How the objects are linked:
i: NQ->RH, FM->HF, FQ->JB, LZ->JC, GR->LJ, LG->RJ, QG->DT, MZ->SN, TJ->LP, ZQ->GN, RM->GP, NZ->BN, SN->MZ, DN->ZP, GP->RM, ZD->QR, SD->LT, HF->FM, ZZ->CG, HL->HN, QT->TL, FT->NB, MC->TZ, HJ->CR, QM->LH, MT->FD, QB->JQ, LJ->GR, HQ->ZH, LP->TJ, RD->CL, JB->FQ, GN->ZQ, CR->HJ, SQ->QQ, HB->QJ, QF->PG, TQ->DR, RQ->GD, QL->TM, GQ->FG, NR->JF, GF->BP, LS->LB, GD->RQ, ZP->DN, ZL->TD, PG->QF, CC->DM, NB->FT, LT->SD, RJ->LG, GH->MQ, TT->ZN, FP->BC, BN->NZ, BQ->CM, PP->MR, CG->ZZ, TZ->MC, PJ->PF, PZ->JJ, MP->GM, JQ->QB, DM->CC, GJ->BT, ML->PB, JC->LZ, DC->ZG, ZB->FL, TL->QT, DT->QG, CM->BQ, LH->QM, CT->LC, ZT->FC, FL->ZB, NG->TN, SM->PM, MR->PP, BP->GF, SB->MG, FC->ZT, FD->MT, PM->SM, TN->NG, RN->ZS, JJ->PZ, PB->ML, MG->SB, GM->MP, LB->LS, LL->PN, NL->MH, TD->ZL, MF->RR, ZH->HQ, HN->HL, DR->TQ, MQ->GH, TM->QL, CL->RD, JF->NR, JH->MN, LC->CT, HH->BR, MH->NL, QQ->SQ, ZG->DC, BC->FP, QR->ZD, PN->LL, ZN->TT, QJ->HB, RH->NQ, LQ->HR, QZ->LM, PF->PJ, BR->HH, HR->LQ, LM->QZ, BT->GJ, ZS->RN, MN->JH, FG->GQ, RR->MF
q: NQ->MF, FM->CG, FQ->LJ, LZ->ML, GR->JB, LG->QT, SR->PG, QG->SB, MZ->SM, TJ->JF, ZQ->NB, RM->DR, NZ->GH, SN->PM, DN->HB, GP->TQ, ZD->PP, SD->LC, HF->ZZ, ZZ->HF, HL->FG, QT->LG, FT->GN, MC->LB, HJ->BT, QM->PF, MT->QQ, QB->RD, LJ->FQ, HQ->CC, LP->NR, RD->QB, JB->GR, GN->FT, CR->GJ, SQ->FD, HB->DN, TQ->GP, RQ->ZG, QL->PN, GQ->HN, NR->LP, GF->ZL, LS->TZ, GD->DC, ZP->QJ, ZL->GF, PG->SR, CC->HQ, NB->ZQ, LT->CT, RJ->TL, GH->NZ, TT->ZT, FP->HR, BN->MQ, BQ->ZB, PP->ZD, CG->FM, TZ->LS, PJ->LH, PZ->TN, MP->ZS, JQ->CL, DM->ZH, GJ->CR, ML->LZ, JC->PB, DC->GD, ZB->BQ, TL->RJ, DT->MG, CM->FL, LH->PJ, CT->LT, ZT->TT, FL->CM, NG->JJ, SM->MZ, MR->QR, BP->TD, SB->QG, FC->ZN, FD->SQ, PM->SN, TN->PZ, RN->GM, JJ->NG, PB->JC, MG->DT, GM->RN, LB->MC, LL->TM, NL->BR, TD->BP, MF->NQ, ZH->DM, HN->GQ, DR->RM, MQ->BN, TM->LL, CL->JQ, JF->TJ, JH->LM, LC->SD, HH->MH, MH->HH, QQ->MT, ZG->RQ, BC->LQ, QR->MR, PN->QL, ZN->FC, QJ->ZP, RH->RR, LQ->BC, QZ->MN, PF->QM, BR->NL, HR->FP, LM->JH, BT->HJ, ZS->MP, MN->QZ, FG->HL, RR->RH
c: NQ->CR, FM->QF, FQ->ZN, LZ->DR, GR->ZT, LG->JF, SR->ZZ, QG->LH, MZ->JH, TJ->QT, ZQ->MC, RM->ML, NZ->CC, SN->MN, DN->PN, GP->PB, ZD->LT, SD->QR, HF->PG, ZZ->SR, HL->RQ, QT->TJ, FT->LS, MC->ZQ, HJ->RH, QM->DT, MT->QB, QB->MT, LJ->FC, HQ->GH, LP->TL, RD->QQ, JB->TT, GN->TZ, CR->NQ, SQ->CL, HB->QL, QF->FM, TQ->JC, RQ->HL, QL->HB, GQ->DC, NR->RJ, GF->NG, LS->FT, GD->HN, ZP->LL, ZL->JJ, PG->HF, CC->NZ, NB->LB, LT->ZD, RJ->NR, GH->HQ, TT->JB, FP->ZB, BN->DM, BQ->HR, PP->CT, TZ->GN, PJ->SB, PZ->TD, MP->BR, JQ->FD, DM->BN, GJ->MF, ML->RM, JC->TQ, DC->GQ, ZB->FP, TL->LP, DT->QM, CM->LQ, LH->QG, CT->PP, ZT->GR, FL->BC, NG->GF, SM->LM, MR->LC, BP->TN, SB->PJ, FC->LJ, FD->JQ, PM->QZ, TN->BP, RN->MH, JJ->ZL, PB->GP, MG->PF, GM->HH, LB->NB, LL->ZP, NL->ZS, TD->PZ, MF->GJ, ZH->MQ, HN->GD, DR->LZ, MQ->ZH, TM->QJ, CL->SQ, JF->LG, JH->MZ, LC->MR, HH->GM, MH->RN, QQ->RD, ZG->FG, BC->FL, QR->SD, PN->DN, ZN->FQ, QJ->TM, RH->HJ, LQ->CM, QZ->PM, PF->MG, BR->MP, HR->BQ, LM->SM, BT->RR, ZS->NL, MN->SN, FG->ZG, RR->BT
d: NQ->MT, FM->TQ, FQ->BC, LZ->PG, GR->HR, LG->CT, SR->ML, QG->MZ, MZ->QG, TJ->ZD, ZQ->CC, RM->ZZ, NZ->MC, SN->DT, DN->BR, GP->CG, ZD->TJ, SD->TL, HF->DR, ZZ->RM, HL->TD, QT->LT, FT->ZH, MC->NZ, HJ->JQ, QM->MN, MT->NQ, QB->CR, LJ->LQ, HQ->NB, LP->QR, RD->GJ, JB->FP, GN->DM, CR->QB, SQ->RR, HB->NL, QF->JC, TQ->FM, RQ->PZ, QL->ZS, GQ->GF, NR->MR, GF->GQ, LS->MQ, GD->JJ, ZP->HH, ZL->HN, PG->LZ, CC->ZQ, NB->HQ, LT->QT, RJ->LC, GH->LB, TT->ZB, FP->JB, BN->TZ, BQ->ZT, PP->JF, CG->GP, TZ->BN, PJ->LM, PZ->RQ, MP->PN, JQ->HJ, DM->GN, GJ->RD, ML->SR, JC->QF, DC->NG, ZB->TT, TL->SD, DT->SN, CM->FC, LH->JH, CT->LG, ZT->BQ, FL->ZN, NG->DC, SM->SB, MR->NR, BP->FG, SB->SM, FC->CM, FD->RH, PM->MG, TN->ZG, RN->TM, JJ->GD, MG->PM, GM->LL, LB->GH, LL->GM, NL->HB, TD->HL, MF->QQ, ZH->FT, HN->ZL, DR->HF, MQ->LS, TM->RN, CL->BT, JF->PP, JH->LH, LC->RJ, HH->ZP, MH->QJ, QQ->MF, ZG->TN, BC->FQ, QR->LP, PN->MP, ZN->FL, QJ->MH, RH->FD, LQ->LJ, QZ->PF, PF->QZ, BR->DN, HR->GR, LM->PJ, BT->CL, ZS->QL, MN->QM, FG->BP, RR->SQ
h: NQ->HN, FM->NZ, FQ->ZP, LZ->GN, GR->HB, LG->PF, SR->ZH, QG->LP, MZ->QR, TJ->DT, ZQ->JC, RM->LS, NZ->FM, SN->ZD, DN->JB, GP->LB, ZD->SN, SD->JH, HF->BN, ZZ->MQ, HL->RH, QT->QM, FT->ML, MC->TQ, HJ->RQ, QM->QT, MT->ZL, QB->JJ, LJ->QJ, LP->QG, RD->NG, JB->DN, GN->LZ, CR->GD, SQ->BP, HB->GR, QF->CC, TQ->MC, RQ->HJ, QL->ZT, GQ->MF, NR->SB, GF->QQ, LS->RM, GD->CR, ZP->FQ, ZL->MT, PG->DM, CC->QF, NB->PB, LT->MN, RJ->PJ, GH->CG, TT->PN, FP->BR, BN->HF, BQ->ZS, PP->PM, CG->GH, TZ->DR, PJ->RJ, PZ->JQ, MP->ZB, JQ->PZ, DM->PG, GJ->DC, ML->FT, JC->ZQ, DC->GJ, ZB->MP, TL->LH, DT->TJ, CM->RN, LH->TL, CT->QZ, ZT->QL, FL->GM, NG->RD, SM->MR, MR->SM, BP->SQ, SB->NR, FC->TM, FD->TD, PM->PP, TN->CL, RN->CM, JJ->QB, PB->NB, MG->JF, GM->FL, LB->GP, LL->ZN, NL->HR, TD->FD, MF->GQ, ZH->SR, HN->NQ, DR->TZ, MQ->ZZ, TM->FC, CL->TN, JF->MG, JH->SD, LC->LM, HH->BC, MH->LQ, QQ->GF, ZG->BT, BC->HH, QR->MZ, PN->TT, ZN->LL, QJ->LJ, RH->HL, LQ->MH, QZ->CT, PF->LG, BR->FP, HR->NL, LM->LC, BT->ZG, ZS->BQ, MN->LT, FG->RR, RR->FG
o: NQ->TT, FM->QZ, FQ->HJ, LZ->SB, GR->GJ, LG->MC, SR->MZ, QG->ML, MZ->SR, TJ->NB, ZQ->JF, RM->LH, NZ->CT, DN->GD, GP->QM, ZD->HQ, SD->MQ, HF->LM, ZZ->JH, HL->LL, QT->LB, FT->LP, MC->LG, HJ->FQ, QM->GP, MT->ZB, QB->FP, LJ->BT, HQ->ZD, LP->FT, RD->HR, JB->CR, GN->NR, CR->JB, SQ->CM, HB->DC, QF->PM, TQ->PF, RQ->ZP, QL->GQ, GQ->QL, NR->GN, GF->ZS, LS->TL, GD->DN, ZP->RQ, ZL->MP, PG->SM, CC->PP, NB->TJ, LT->GH, RJ->TZ, GH->LT, TT->NQ, FP->QB, BN->LC, BQ->QQ, PP->CC, CG->MN, TZ->RJ, PJ->DR, PZ->HH, MP->ZL, JQ->BC, DM->MR, GJ->GR, ML->QG, JC->MG, DC->HB, ZB->MT, TL->LS, DT->PB, CM->SQ, LH->RM, CT->NZ, ZT->MF, FL->FD, NG->NL, SM->PG, MR->DM, BP->RN, SB->LZ, FC->RR, FD->FL, PM->QF, TN->MH, RN->BP, JJ->BR, PB->DT, MG->JC, GM->TD, LB->QT, LL->HL, NL->NG, TD->GM, MF->ZT, ZH->QR, HN->PN, DR->PJ, MQ->SD, TM->FG, CL->LQ, JF->ZQ, JH->ZZ, LC->BN, HH->PZ, MH->TN, QQ->BQ, ZG->QJ, BC->JQ, QR->ZH, PN->HN, ZN->RH, QJ->ZG, RH->ZN, LQ->CL, QZ->FM, PF->TQ, BR->JJ, HR->RD, LM->HF, BT->LJ, ZS->GF, MN->CG, FG->TM, RR->FC
j: NQ->QM, FM->BQ, FQ->ML, LZ->LJ, GR->JC, LG->GQ, SR->BC, QG->HJ, MZ->JQ, TJ->GD, ZQ->HB, RM->ZN, NZ->ZS, SN->QB, DN->NB, GP->TT, ZD->JJ, SD->TD, HF->CM, ZZ->FL, HL->TL, QT->HN, FT->ZP, MC->QL, HJ->QG, QM->NQ, MT->MN, QB->SN, LJ->LZ, HQ->BR, LP->RQ, RD->PM, JB->PB, GN->QJ, CR->DT, SQ->LM, HB->ZQ, QF->HR, TQ->ZT, RQ->LP, QL->MC, GQ->LG, NR->ZG, GF->CT, LS->LL, GD->TJ, ZP->FT, ZL->LT, PG->LQ, CC->NL, NB->DN, LT->ZL, RJ->FG, GH->MP, TT->GP, BN->RN, BQ->FM, PP->NG, CG->ZB, TZ->TM, PJ->RR, PZ->QR, MP->GH, JQ->MZ, DM->MH, GJ->MG, ML->FQ, JC->GR, DC->JF, ZB->CG, TL->HL, DT->CR, CM->HF, LH->RH, CT->GF, ZT->TQ, FL->ZZ, NG->PP, SM->CL, MR->TN, BP->LC, SB->BT, FC->DR, FD->JH, PM->RD, TN->MR, RN->BN, JJ->ZD, PB->JB, MG->GJ, GM->MQ, LB->PN, LL->LS, NL->CC, TD->SD, MF->PF, ZH->HH, HN->QT, DR->FC, MQ->GM, TM->TZ, CL->SM, JF->DC, JH->FD, LC->BP, HH->ZH, MH->DM, QQ->QZ, ZG->NR, BC->SR, QR->PZ, PN->LB, ZN->RM, QJ->GN, RH->LH, LQ->PG, QZ->QQ, PF->MF, BR->HQ, HR->QF, LM->SQ, BT->SB, ZS->NZ, MN->MT, FG->RJ, RR->PJ

The rows follow the links: the fewer symbols apart two objects are, the more alike their rows tend to be.

Each row is also shifted at random along 7 hidden directions that mean nothing.

Some objects, each with a row of numbers:
BP -> -145    27    43   -60    39     9    35     8   -72    15   -16    -8    -4     1    54    68   -43    85     5     5   -34    13    47   -14   -48    28    76   -12   -49    19     0   -17    -4    12     7     6   -28    46     9    83    -7    12
HR ->  -61     9   -43     0   -58     4     0    -4    18     6   -10     3     0   -14    18   -24   -19   -27     2    -2   -14   -31    20    -5    -3    15   -27    -8    25    54    14     7   -67    -1   -42   -47    31   -13     9    -8    11   -54
DT ->  130     7   -13    28    20    13    45    31    59    23   -32     5     9   -23   -20   -22    55   -19     1    20   -41   -26    -6    53    58   -40   -12    19    31    -4   -30   -21    38   -24    -1   -32    -3   -71   -16   -56    53   -13
TT ->  -18   -13    73    -1    35   -34    19   -49    13     2    13     5   -10    44   -50     4   -59   -25    -8   -34     7   -35    17    42    71    29    -4   -28    45    -4     3   -12    -2    -1   -35    18    56   -65     2   -51   -45    61
CC ->   61    13   -11   -12    28    13   -43     1     2   -16     3   -20    10     1    12   -22    61    52     4    48    58   -31   -43   -30   -28    -3   -30    17   -39   -26    -3    -3    -1   -36   -58   -13     4    21   -38   -37   -39    13
NR ->   79    13   -35     5     7    12   -14    47    19    12   -21    38   -23   -19    -7   -26    19    -4     6    -3   -19    -4   -18    13   -24   -46    12    27    -9    -8     1    17    48   -13    23   -25   -17    15   -26    36     3   -24
ZN ->    3   -75    24    15    -5   -29    49   -11   -17     9    28   -12    20     8     3    35    32     9    29    16    17    51    39    -9    16     8    30   -39    -2    60    25    21    11    26    67    39   -26   -13    99    33    23    -8
BC ->  -13    33   -31   -20    -6   -21    15     6   -22   -13    30    18   -44   -22    -2   -16   -18   -21    28    -2   -76    34    34    -1     0   -17    18    15     7    12    -1   -22   -34    23     1    -5    30   -31     8    31     6   -55
DR ->  -93    57   -57   -26    -8   -17   -23    -3   -52    25    -4    70    13   -11    32    35    -6    12   -18    18    12    31    18    20   -15   -17    -5   -39     6    -8     3    12     3    48    -4    12    -4    47   -39    -7   -51   -69
GM ->  -61     9     1   -36     7   -66     5   -25   -11   -11    54    33   -17    19   -27   -19   -15   -42    -4     1   -90    36   -28     1    15    -7    66    -1    11   -47    26   -32    26     1    13    34    47   -54   -11    30    40    51
RD ->  -12     5   -43   -22   -19    26     9    16    61    36     6     7   -22   -30   -18   -14    53   -35     7   -14   -49   -21    -7    13    20    15   -38    25    83     6    10   -17   -48   -43     6   -55    40   -47     8    13    49   -30
LZ ->  -21    -4   -38   -57    49    25     4    26    -1    16   -13    86   -42   -15    13   -11    34     2    33    16   -39   -15    16    41   -33   -26    -1    -7     6   -27    -1    37    33    14     2   -27     0   -10   -24    25   -21   -36
PF ->   13    18    31   -22    38    18    10    27    18    37    -4    20    22     8     7    22    29    79   -25    31    38   -26    -6    10    24    10   -12     0    14   -24   -23   -19     2    -1    18   -17    -8    22   -25   -38   -26    34
GQ ->  -70   -12   -15    29    11   -36     9    13    27    13    53    24    54   -55    -7   -47    29    26   -17   -19     2     5    -2    -7    31    19   107    10    52   -59    34   -24    13   -34    37    -1    -3   -44    47    47    69    53
HH ->   82   -29   -20   -10   -21   -24   -15   -31     5   -24   -20     5   -41    26   -34    -8   -51   -79    29   -26   -47   -16   -26     5   -19    -5   -29    10   -17    14     8    -2    -1     0   -31    22     0   -33     3    21    13    -9
MZ ->  -50    -6   -29    27   -21    44   -31    10     3   -23     3    12   -52    26   -21     1     6   -76    55    -9    10    56   -10    31   -11   -17   -63    17   -10    41   -19    -4    -4     9    24   -16   -12    -8    -1   -18    25   -51
TJ ->   16   -52    19    19    15    22    22   -14    24   -21   -18   -59   -26    22   -19    -4   -13   -17    -5     4    70   -53   -29    -4    12   -11   -46    23   -20   -22   -21     1    27   -30   -49     8    -8   -13    -7   -52   -38     2
BT ->  -45     0   -36     8   -37    44    15    18   -29   -25    24    15   -12    29    48    -3    15     8    32   -30    57     5    47   -21   -68    16   -29     7    -1   -38    49    28   -38     3   -17     3   -26    67    18     3   -21   -33
TN -> -104    -2   -18    25   -10    -7   -12    19    -1   -20     7   -21   -43    15    26   -27    -4   -32    44   -45   -40    32    -1   -17   -40    21    39     6    -1   -24    21     9    -6    -9   -14    30   -10     8    12    53    13   -12
LQ ->    4   -23    19   -54    47    -1     3    11   -21   -13    27    38   -39    10    -7   -33    47    43    43    11   -22   -10    22    32   -53    33     4    26    19   -23    27    32   -27   -21   -16   -26     8    -2    41    53    -6     7
CG ->   23    33     4    19    45   -30   -59    16    37   -32    63    26    33    27   -73   -89    32   -35   -48    14    10    25   -18     7    59   -44    14    -2    32   -88     3   -47    18   -19    18    32    72   -37   -44   -62     8    72
FD ->  -15    17    21    30     6   -26    -5     4   -27    -9    79    16   -11    27   -46   -26    -5   -23    29   -30    -6    76    26     9    17    11    55    -7    33   -60     3   -14     2    -6    67    48    30   -13    17    12    51    56
DN ->  -24   -18     0     0   -21     7    23   -50   -13   -10   -19   -43    -5    23    24     7   -87   -10   -20   -33    26   -70    29   -24    28    -1   -62    -4   -22     3   -15   -18    -1   -11   -86     2    26     4    -2   -29   -63    -8
MH ->   38    64   -36   -15   -46   -25   -18     9   -35   -15    -7     4   -28    -1    76     1  -111   -65   -42   -49   -90   -27    39   -17    -8    11    29   -16   -28   -11     0    16   -40    21   -48   -24    25    19   -74    37   -21   -42
HL ->    1   -53    83    12    35   -15    41   -51     3     3     8   -20   -21    63   -26    25   -76   -57    34   -42   -34    15    17    37    41    -2    34   -17    -5    21    17     6    35     8    -6    65   -31   -48    41     3    -3    51
DC ->   16   -31     3   -56    49    -2    35    -9    64    17   -29   -19     5    10   -28     6   -12     0    18   -39   -16   -77    10    23    19    14    -4    22     1   -10   -13     1    19   -38   -76   -16    -8   -44    -4    18    -3    23
ZH ->   52     8    -3   -12    10   -13   -35   -19    -3    -2    -1    13   -50    15   -21   -30   -65  -108   -10   -14   -40    10   -59    31     6   -38   -48    18   -33   -17   -12    13    26     4   -31   -16    35   -44   -53   -22    -5   -29
FP ->  -71   -50   -75    45   -61   -18    -2    19    25   -24    27   -10   -37   -45   -18   -32    69   -17    31    23    -9    24    19   -32    -8     8   -47   -12    41    41    24    -2   -49    -6   -14   -19    55   -25    66     7    44   -48
NZ -> -136    -6    83   -52    59    -9   -16   -33   -22    -1   -43    -8    21    13     5    42   -50    38   -29    16   -31   -35    10    24    12    29    -3   -12   -42    56   -17     8    22    14   -35   -26    19    -9   -34    -9   -47    47
TZ ->    2    -9   -26   -10    13   -62   -43    -8    32    19    33    67     7     0   -14   -42    16   -55    -3   -20    12    25   -70    31   -33   -34    25   -16    17   -53    33     9    32   -13    11    10    -8     5   -48    -6    -1    18
NQ ->  -27    22   -36    26   -37   -19    25   -15    35    39    28    -9    34    -2    14    -9    10   -29   -25   -14   -14    25    23   -30    34    10     5    -4    27     9    28   -41    -1    -8    48    -1    12   -64    19     0    45   -37
GH ->  -54   -34    79   -16    -5    -9    -5   -40    10   -22   -82   -57    41     1   -13    48   -53   -12     1    18     2   -27   -29     3    43     7   -39     5   -58   133   -30     9     1    40   -14    -8    -3     2    27   -31    -6   -11
RJ -> -119    20   -22   -21    15   -17    11     1   -30    33   -27    28    17   -11    -6     4    20    18     1     6   -20    30   -34    33   -34   -14    18    -1    -7    26     7    17    19    39    24    -1   -37    10    -3    45    25   -33
LP ->  -15   -24     8    17    34    13    20     7   -12   -30    -7    -5   -35    46     5    -6   -52   -34    20   -14    27   -10   -21    40   -26   -40   -26     2   -55   -16   -36    43    51     1   -21    38   -31    -2   -15   -18   -30    11
RQ ->   31    18    -5    34     9    -4    23     0   -25   -45    16   -19    -7    13    33     4   -81   -11    25   -44   -33   -10    51   -19    -2    -6    64    18   -43   -66   -17    12    12   -11    -1    60   -14    21   -12     9   -20    53
CM ->  -12     4    27   -41   -24   -11   -27   -35   -34    16    -8     8   -26    52    -5    28    -3   -24     9   -33    17    14    -4    35   -31    15   -56   -29    32    25    55    19   -25    11   -31     5    24    27   -10   -24   -14   -25
RM ->  -89    34   -12     7   -11   -18    13    -5   -33    13   -11    50    -1   -10    26     5    16   -30    -2    28    -2    51     4     2    -5   -42   -18   -40   -14    52     3    -4    10    55    23     7    -3    12    15     3   -17   -54

From each start, follow one symbol. Which object do you reach?
Answer with the object's name.
start    0   -25    14    83   -37    -4    16    26     5    11    22    28     3   -20     3   -24    22   -21    31    13    -4    86    25    23     6   -31    72    -5    26    61   -12    20    17    28    89    16   -29    -6    77    32    58    -3
o RM
start   14   -34    -5    23    23    18   -55    13    70    -7    12    40     5   -25   -23   -60    55   -34    24    44     3   -18   -36    36     6   -12   -39    22    30    10    11    20   -13   -15    24   -48    20   -44     3   -31    29     6
o PM
start  -14   -39   -30    75     7   -24     2    12     9   -46    29    13     9   -36   -19   -72    14   -37    10    20    22   -23   -31    -9    26   -44    22    -7    12   -46   -14    -5    38   -35    18    11    26   -36   -13   -20    -4    60
c LB
start    9    -4    11   -10    18    56    34    15    24    23   -39     4    -4   -39    19    31     0    32     6    -6   -25   -67    34    32    38     6   -30    12   -10    50   -51    31   -10    17     7   -54    -7   -24   -26     2   -45   -24
i SB
start  -91    12     8    15    17   -15     7    19    17    12    26    20    -1    36   -14     7    -5   -22   -20    -7    11    -9    24    40    50    -7   -17    10    13   -30   -27   -38    19    18    30    21    14   -40   -23   -72   -10    23
d MN
start  -15    33    36   -62    54    -5    -2    20   -13    10   -11    31   -12   -22    -7    40     3    -9   -13    51   -87    38     2    30    40    -4    33    -6   -23    29   -32    -4     3    56    44     2    17   -40    -7    19     8   -13
c SR
start   14   -37    15    32     4   -40    37     5    21    13    27   -35    65   -23    -9    -9    15    21    -5   -14   -10     8     9   -27    34    19   103    20    23   -17    -6   -33    10   -23    46    24   -39   -45    64    13    36    67
q GQ
start  -18    25     5    34   -39   -10   -54     0    24     4   -24    25    36    -9     5   -21    24     2   -36    28    29    35   -27     2     7    10   -21    10    39    58     4     9   -25     9    33   -24    35    14     8   -17    20   -10
i HF
start  -15    15   -28    62   -40    17   -27    27    29   -39   -14   -43    -9   -34    -7   -21   -49   -56   -16   -27   -31    -9   -20     0    44   -15   -19    27   -27    -1   -21    -5    -6   -13    -9   -32     7   -42   -27   -19    23   -37
c LT
start  -18    54     3   -66    25    10     1     5     5    37    28    30   -25    37   -18    12     3    14   -25   -13   -29    19    10    28   -35     0    26     0    38   -55     8   -25    -7   -21    24     6     9    13   -27    10    15     8
j LM
start  -25    17   -43    -3    14    35    -4    41     7   -15     8    60   -21     8    -7   -26    41    15    47    12    26    23    -3    25   -47   -16   -17   -10    10   -27     5    29    15    -9    33   -25    -5    47    -7    16   -20   -46
q QG
start  -12    22     6     1     0    24   -25    14   -19     5    11    22     1     3   -25     4    53     7     2    20    24    67   -37     4   -24   -15    10     6    21   -16     1    17    20     5    72     9   -25    41     1    13    40     4
q JH
start  -18    20    27   -65     9   -15    -3   -24    12    48    -7     8    20   -21   -14    11    15    45   -19    21   -40   -23     6    22    14    27   -10   -10    47    23   -10   -24   -39     0   -19   -24    22   -11    11     1    19   -15
o QQ
start   44   -24    -1    45    17    17    13    50    14   -46    26   -19    -1     8   -19   -23    68    34    43    41    22    17     7   -29    25    21     3    14    -3   -34   -50    -8    -3   -48    14   -13    10     5     3   -32     8    48
i MZ
